Below is a small trained network, with its code and all its weights. Each question gives an input and a class and asks what happens when units are switched off, that is, made to give their printed mean instead of their output.

import numpy as np


def w(rows, s, z=0):
    codes = np.array(rows[::2]) - 128.0
    scale = np.full(codes.shape[1], s)
    scale[-1] = z or s
    return codes * scale


def f(y):
    return y / 2 * (1 + np.tanh(0.7978845608 * (y + 0.044715 * y**3)))


def log_softmax(a):
    a = a - a.max(-1, keepdims=True)
    return a - np.log(np.exp(a).sum(-1, keepdims=True))


def net(x, mask):
    res = np.array(x, float).reshape(1, 7) / 4 @ E
    y = f(res @ A[0][:, :-1].T + A[0][:, -1])
    res = res + np.where(mask, y, B[0][:, -1]) @ B[0][:, :-1]
    return log_softmax(res[-1] @ U[:, :-1].T + U[:, -1])


A, B = {}, {}
E = w([
[112,33,141,169,13,85],'x0',
[100,69,135,25,133,80],'x1',
[154,80,221,105,110,223],'x2',
[127,67,15,136,64,66],'x3',
[7,126,138,146,98,207],'x4',
[155,254,191,117,33,87],'x5',
[186,119,156,140,136,12],'x6',
],0.0075)
A[0] = w([
[173,84,98,126,119,212,214],'n1',
[30,168,157,148,99,106,176],'n2',
[123,92,49,98,143,131,215],'n3',
[105,120,59,136,124,50,182],'n4',
[114,137,75,49,117,78,144],'n5',
[63,130,106,110,111,29,253],'n6',
[86,119,158,138,82,210,222],'n7',
[226,131,205,119,126,141,208],'n8',
[220,153,173,101,188,146,206],'n9',
[149,207,181,126,144,116,194],'n10',
[121,161,215,82,221,133,147],'n11',
[255,154,97,142,96,122,132],'n12',
[58,89,42,139,214,178,190],'n13',
[133,88,231,158,187,155,222],'n14',
[137,61,211,176,108,172,95],'n15',
[119,73,118,126,104,60,187],'n16',
[89,148,204,155,53,136,200],'n17',
[117,217,168,114,156,128,189],'n18',
[54,149,109,106,17,142,219],'n19',
[150,107,136,140,165,38,121],'n20',
],0.0095,0.0038)
B[0] = w([
[50,114,119,206,179,122,195],'n1',
[152,141,119,143,70,217,194],'n2',
[120,94,27,164,123,114,216],'n3',
[177,84,108,142,64,124,236],'n4',
[146,131,103,147,96,134,195],'n5',
[195,104,93,84,5,143,245],'n6',
[106,115,156,138,190,190,232],'n7',
[102,169,228,131,205,32,218],'n8',
[71,178,69,56,216,12,227],'n9',
[145,212,140,96,144,125,224],'n10',
[75,131,79,2,159,123,233],'n11',
[148,217,130,172,133,40,207],'n12',
[107,44,12,163,200,243,255],'n13',
[50,15,126,95,170,105,212],'n14',
[93,49,190,138,147,115,190],'n15',
[147,21,112,170,44,110,225],'n16',
[115,173,245,112,92,183,213],'n17',
[160,170,128,72,125,135,225],'n18',
[139,185,171,176,108,166,241],'n19',
[190,132,109,101,105,80,201],'n20',
],0.0067,0.0083)
U = w([
[107,82,28,203,192,222,161],'0',
[147,195,168,177,99,212,38],'1',
[159,177,169,188,166,45,109],'2',
[86,69,223,198,156,158,201],'3',
[99,133,127,2,193,120,10],'4',
[202,79,100,192,35,91,122],'5',
[172,181,119,149,89,165,225],'6',
],0.009,0.0014)

Each question gives the input, the list of numbers given to net, and the class t.
The units are the neurons (one row each of A and B). Each row of codes is followed by its name. A weight is (code - 128) times the scale printed after its matrix; where a second scale follows, it is the last column's (A, B and U).
mask holds one flag per neuron, in row order. A switched-off neuron (its flag False) gives its mean, the last column of its row in B, instead of its output. The means were averaged over made-up inputs and are rounded, as every weight is.
A unit's drop is (log p(t) with every unit on - log p(t) with that unit switched off) / (log p(t) with every unit on - log p(t) with every unit switched off).
The circuit of an input: a set's keep is (log p(t) with only the set's units on - log p(t) with every unit switched off) / (log p(t) with every unit on - log p(t) with every unit switched off). Starting from the 12 units with the biggest drops (on a tie, the unit counted first), units are removed one at a time, each time the one whose removal leaves the highest keep (on an exact tie, the one counted first), for as long as the keep stays at least 0.8.
circuit, biggest first: the units of the circuit, biggest drop first
most important unit: the unit with the biggest drop
k most important neurons: the k neurons with the biggest drops, biggest first
drop of u: that unit's drop, to one decimal
input [0,-2,-7,7,4,2,-3], class 5: 2 most important neurons => [n6; n4]
input [1,-5,2,-1,4,2,3], class 3: 2 most important neurons => [n6; n15]
input [0,7,0,-1,2,8,3], class 1: most important unit => n17
input [1,-4,5,-6,-2,-1,8], class 4: circuit, biggest first => [n11; n9]
input [-4,1,6,5,5,4,-7], class 1: 2 most important neurons => [n19; n17]
input [-3,-1,-4,-4,-3,2,6], class 4: 3 most important neurons => [n11; n9; n19]
input [5,6,7,7,2,5,-7], class 3: circuit, biggest first => [n15; n7]
input [6,-6,7,7,-3,6,-7], class 3: circuit, biggest first => [n15; n6; n7]
input [4,-7,8,-6,-4,3,2], class 2: 4 most important neurons => [n8; n12; n9; n13]
input [1,-3,-2,4,-7,7,-5], class 2: 2 most important neurons => [n12; n13]
input [-1,-7,7,-5,-3,-2,-4], class 4: 2 most important neurons => [n9; n11]
input [-2,-6,7,1,-4,-3,-2], class 4: 2 most important neurons => [n9; n16]
input [-1,4,-7,-3,-1,7,4], class 5: 2 most important neurons => [n6; n4]
input [-3,2,2,-7,8,-2,4], class 4: circuit, biggest first => [n11]
input [-1,-8,3,8,-8,2,-6], class 2: drop of n12 => 0.2
input [-5,-7,4,-1,-4,-4,8], class 4: drop of n14 => 0.4
input [-3,-2,-1,-6,-4,-1,-7], class 4: drop of n14 => 0.0
